Below is a small trained network, with its code and all its weights. Each question gives an input and a class and asks what happens when units are switched off, that is, made to give their printed mean instead of their output.

import numpy as np


def w(rows, s, z=0):
    codes = np.array(rows[::2]) - 128.0
    scale = np.full(codes.shape[1], s)
    scale[-1] = z or s
    return codes * scale


def norm(h):
    return h / np.sqrt((h * h).mean(-1, keepdims=True) + 1e-5)


def f(y):
    return np.maximum(y, 0)


def log_softmax(a):
    a = a - a.max(-1, keepdims=True)
    return a - np.log(np.exp(a).sum(-1, keepdims=True))


def net(x, mask):
    res = np.array(x, float).reshape(1, 4) / 4 @ E
    u = 0
    for l in range(2):
        y = f(norm(res) @ A[l][:, :-1].T + A[l][:, -1])
        res = res + np.where(mask[u : u + 5], y, B[l][:, -1]) @ B[l][:, :-1]
        u += 5
    return log_softmax(norm(res)[-1] @ U[:, :-1].T + U[:, -1])


A, B = {}, {}
E = w([
[217,147,87,167,72],'x0',
[67,107,84,120,44],'x1',
[130,20,166,187,184],'x2',
[74,189,252,160,156],'x3',
],0.0029)
A[0] = w([
[136,206,173,182,2,3],'L0N0',
[200,150,108,118,168,62],'L0N1',
[126,165,145,108,117,93],'L0N2',
[150,147,73,130,61,138],'L0N3',
[114,215,150,104,104,42],'L0N4',
],0.0099,0.0026)
B[0] = w([
[110,71,115,249,122,252],'L0N0',
[181,142,135,173,114,201],'L0N1',
[123,145,144,94,121,171],'L0N2',
[96,77,107,76,137,245],'L0N3',
[103,213,152,131,138,219],'L0N4',
],0.014,0.004)
A[1] = w([
[86,110,162,133,126,198],'L1N0',
[86,103,161,168,168,247],'L1N1',
[114,143,172,188,143,104],'L1N2',
[83,247,112,146,136,2],'L1N3',
[160,57,164,117,120,127],'L1N4',
],0.012,0.00073)
B[1] = w([
[191,165,118,125,140,196],'L1N0',
[131,95,184,139,176,254],'L1N1',
[100,122,82,72,115,241],'L1N2',
[80,190,188,156,6,200],'L1N3',
[117,186,132,106,122,208],'L1N4',
],0.013,0.0064)
U = w([
[154,120,222,76,251,95],'0',
[118,70,28,35,100,168],'1',
[254,161,89,143,132,46],'2',
[76,187,189,148,50,247],'3',
[104,25,106,234,136,53],'4',
],0.0097,0.0014)

Each question gives the input, the list of numbers given to net, and the class t.
The units are the neurons (one row each of A and B). Each row of codes is followed by its name. A weight is (code - 128) times the scale printed after its matrix; where a second scale follows, it is the last column's (A, B and U).
mask holds one flag per neuron, layer by layer. A switched-off neuron (its flag False) gives its mean, the last column of its row in B, instead of its output. The means were averaged over made-up inputs and are rounded, as every weight is.
A unit's drop is (log p(t) with every unit on - log p(t) with that unit switched off) / (log p(t) with every unit on - log p(t) with every unit switched off).
The circuit of an input: a set's keep is (log p(t) with only the set's units on - log p(t) with every unit switched off) / (log p(t) with every unit on - log p(t) with every unit switched off). Starting from all 10 units, units are removed one at a time, each time the one whose removal leaves the highest keep (on an exact tie, the one counted first), for as long as the keep stays at least 0.8.
circuit, biggest first: the units of the circuit, biggest drop first
unit that matters most: the unit with the biggest drop
top k neurons: the k neurons with the biggest drops, biggest first
top k neurons in layer l: the k neurons of layer l with the biggest drops, biggest first
input [7,-6,6,2], class 2: top 3 neurons in layer 0	[L0N1 L0N0 L0N3]
input [4,-2,-5,-1], class 4: unit that matters most	L0N0
input [-5,6,4,2], class 0: top 2 neurons in layer 0	[L0N4 L0N0]
input [7,1,2,-7], class 1: top 2 neurons	[L0N3 L0N0]
input [1,3,5,-4], class 1: circuit, biggest first	[L0N0 L1N3]
input [5,-1,5,3], class 0: top 2 neurons in layer 0	[L0N4 L0N0]
input [4,0,-5,-3], class 1: top 3 neurons	[L0N3 L1N1 L1N3]
input [-7,3,3,-5], class 0: circuit, biggest first	[L1N3 L1N2 L0N0]
input [0,-7,4,-3], class 2: circuit, biggest first	[L0N1 L0N0 L1N1]
input [-2,-8,-4,-5], class 2: top 2 neurons in layer 0	[L0N4 L0N1]
input [-5,-3,-4,-5], class 1: circuit, biggest first	[L0N4 L1N3]
input [-3,-4,2,-5], class 2: top 3 neurons	[L0N0 L1N1 L1N3]
input [8,-3,1,-2], class 2: top 2 neurons	[L0N1 L1N2]
input [7,-2,5,5], class 4: top 3 neurons in layer 0	[L0N3 L0N2 L0N0]
input [6,2,0,-3], class 1: circuit, biggest first	[L0N3]
input [-2,-5,4,-8], class 2: top 2 neurons	[L0N0 L1N1]
input [3,-1,-1,-1], class 4: top 2 neurons	[L0N0 L1N2]
input [4,-2,7,5], class 0: top 2 neurons in layer 0	[L0N4 L0N0]
input [-2,6,-5,-2], class 1: top 2 neurons	[L0N3 L1N3]
input [2,5,-5,-1], class 4: top 2 neurons	[L0N0 L0N3]
input [0,7,-4,-4], class 1: unit that matters most	L0N3
input [6,-3,2,2], class 2: top 3 neurons	[L0N1 L0N3 L1N3]
input [4,0,2,-8], class 1: top 2 neurons	[L0N3 L0N0]
input [2,5,6,4], class 0: top 2 neurons in layer 0	[L0N4 L0N0]
